Below is a small trained network, with its code and all its weights. Each question gives an input and a class and asks what happens when units are switched off, that is, made to give their printed mean instead of their output.

import numpy as np


def w(rows, s, z=0):
    codes = np.array(rows[::2]) - 128.0
    scale = np.full(codes.shape[1], s)
    scale[-1] = z or s
    return codes * scale


def f(y):
    return y / 2 * (1 + np.tanh(0.7978845608 * (y + 0.044715 * y**3)))


def log_softmax(a):
    a = a - a.max(-1, keepdims=True)
    return a - np.log(np.exp(a).sum(-1, keepdims=True))


def net(x, mask):
    res = np.array(x, float).reshape(1, 8) / 4 @ E
    y = f(res @ A[0][:, :-1].T + A[0][:, -1])
    res = res + np.where(mask, y, B[0][:, -1]) @ B[0][:, :-1]
    return log_softmax(res[-1] @ U[:, :-1].T + U[:, -1])


A, B = {}, {}
E = w([
[216,192,133,208,89,220,68,108,100,159,126,83],'x0',
[122,85,123,89,137,171,46,158,51,115,130,191],'x1',
[132,129,129,129,125,127,131,133,128,125,130,129],'x2',
[137,205,123,71,154,204,165,117,205,121,122,222],'x3',
[134,128,127,131,137,124,123,127,131,126,129,126],'x4',
[63,59,132,213,131,179,123,143,184,104,124,150],'x5',
[127,127,129,128,129,127,127,127,128,129,123,127],'x6',
[137,95,107,193,137,92,221,18,46,253,159,226],'x7',
],0.006)
A[0] = w([
[150,187,129,104,136,182,174,107,188,136,134,252,35],'neuron 0',
[149,81,125,115,137,152,68,145,44,120,139,232,106],'neuron 1',
[110,103,116,95,137,76,127,127,156,115,137,156,34],'neuron 2',
[142,117,125,189,138,100,186,80,71,184,133,209,18],'neuron 3',
[204,182,115,230,135,183,111,108,93,152,130,122,44],'neuron 4',
[159,163,123,200,127,66,204,116,180,137,137,116,83],'neuron 5',
[108,103,124,106,132,93,158,145,129,121,117,147,73],'neuron 6',
[79,97,119,104,166,46,167,118,136,125,135,174,93],'neuron 7',
[124,94,117,162,118,87,113,129,96,129,142,91,2],'neuron 8',
[194,180,128,53,112,57,156,117,57,162,130,131,93],'neuron 9',
[81,52,131,229,115,161,146,133,162,133,129,183,97],'neuron 10',
[142,75,142,188,131,56,122,119,72,136,122,94,69],'neuron 11',
],0.013,0.0059)
B[0] = w([
[113,93,101,150,127,88,110,147,7,145,133,55,221],'neuron 0',
[131,149,136,142,141,97,219,85,206,161,126,64,231],'neuron 1',
[168,153,197,120,76,197,112,117,110,157,109,99,155],'neuron 2',
[131,136,108,92,114,118,57,179,203,63,131,80,255],'neuron 3',
[124,96,207,58,76,135,128,120,123,155,120,216,219],'neuron 4',
[130,140,136,135,149,107,203,93,194,158,123,76,204],'neuron 5',
[156,143,173,104,89,162,120,117,115,151,121,140,158],'neuron 6',
[133,99,182,89,83,130,118,118,127,157,127,196,231],'neuron 7',
[118,138,136,93,135,146,145,152,30,141,107,63,155],'neuron 8',
[116,155,113,200,181,211,137,128,118,93,118,192,226],'neuron 9',
[139,183,111,175,181,198,138,125,99,100,118,188,222],'neuron 10',
[118,111,92,141,130,96,113,139,39,144,139,95,215],'neuron 11',
],0.017,0.0086)
U = w([
[154,91,210,69,52,156,116,102,113,178,119,199,96],'0',
[100,91,91,145,143,86,122,147,10,164,144,78,103],'1',
[129,164,122,74,124,152,35,227,227,2,129,55,99],'2',
[125,114,103,154,149,100,146,88,130,145,156,172,248],'3',
[122,179,121,193,194,205,153,113,111,90,111,190,92],'4',
[137,144,138,132,149,79,227,52,195,182,136,81,108],'5',
],0.0069,0.017)

Each question gives the input, the list of numbers given to net, and the class t.
The units are the neurons (one row each of A and B). Each row of codes is followed by its name. A weight is (code - 128) times the scale printed after its matrix; where a second scale follows, it is the last column's (A, B and U).
mask holds one flag per neuron, in row order. A switched-off neuron (its flag False) gives its mean, the last column of its row in B, instead of its output. The means were averaged over made-up inputs and are rounded, as every weight is.
A unit's drop is (log p(t) with every unit on - log p(t) with that unit switched off) / (log p(t) with every unit on - log p(t) with every unit switched off).
The circuit of an input: a set's keep is (log p(t) with only the set's units on - log p(t) with every unit switched off) / (log p(t) with every unit on - log p(t) with every unit switched off). Starting from all 12 units, units are removed one at a time, each time the one whose removal leaves the highest keep (on an exact tie, the one counted first), for as long as the keep stays at least 0.8.
units of the circuit, in order: the units of the circuit, biggest drop first
unit that matters most: the unit with the biggest drop
k most important neurons: the k neurons with the biggest drops, biggest first
drop when u is switched off: that unit's drop, to one decimal
input [1,4,-4,-2,7,5,1,3], class 4: 3 most important neurons : [neuron 10; neuron 5; neuron 0]
input [1,0,-3,3,-1,7,-6,-3], class 4: units of the circuit, in order : [neuron 10]
input [5,-2,2,-5,-6,5,5,5], class 0: 3 most important neurons : [neuron 4; neuron 9; neuron 0]
input [4,3,-4,-2,2,6,2,-1], class 4: 3 most important neurons : [neuron 10; neuron 7; neuron 3]
input [-5,3,-3,8,-6,-8,1,-8], class 1: 2 most important neurons : [neuron 0; neuron 3]
input [-6,-4,-5,0,2,7,0,6], class 4: 3 most important neurons : [neuron 10; neuron 4; neuron 5]
input [-7,3,5,5,-3,5,-4,-7], class 0: units of the circuit, in order : [neuron 3; neuron 2]
input [-6,-8,8,-8,-6,7,-4,0], class 1: 2 most important neurons : [neuron 11; neuron 8]
input [6,-2,7,7,-3,-1,8,-6], class 1: 3 most important neurons : [neuron 0; neuron 3; neuron 7]
input [-4,-8,5,6,6,-1,-3,-4], class 5: 3 most important neurons : [neuron 5; neuron 11; neuron 3]
input [2,-6,6,-7,-8,3,7,-5], class 1: 4 most important neurons : [neuron 3; neuron 1; neuron 11; neuron 8]
input [0,7,-5,-6,0,7,-8,-4], class 4: 3 most important neurons : [neuron 10; neuron 0; neuron 3]
input [-6,8,2,7,-3,-5,8,-4], class 5: 2 most important neurons : [neuron 1; neuron 11]
input [-1,-1,-1,2,-2,7,-6,8], class 2: unit that matters most : neuron 3
input [-3,-3,1,-4,-3,7,3,-6], class 4: units of the circuit, in order : [neuron 3; neuron 10]
input [5,-6,5,-7,-4,0,0,6], class 1: drop when neuron 4 is switched off : -0.1
input [-7,-8,1,3,1,2,1,8], class 2: drop when neuron 1 is switched off : 0.2
input [3,-4,3,-3,-4,6,-2,7], class 2: drop when neuron 3 is switched off : 1.6
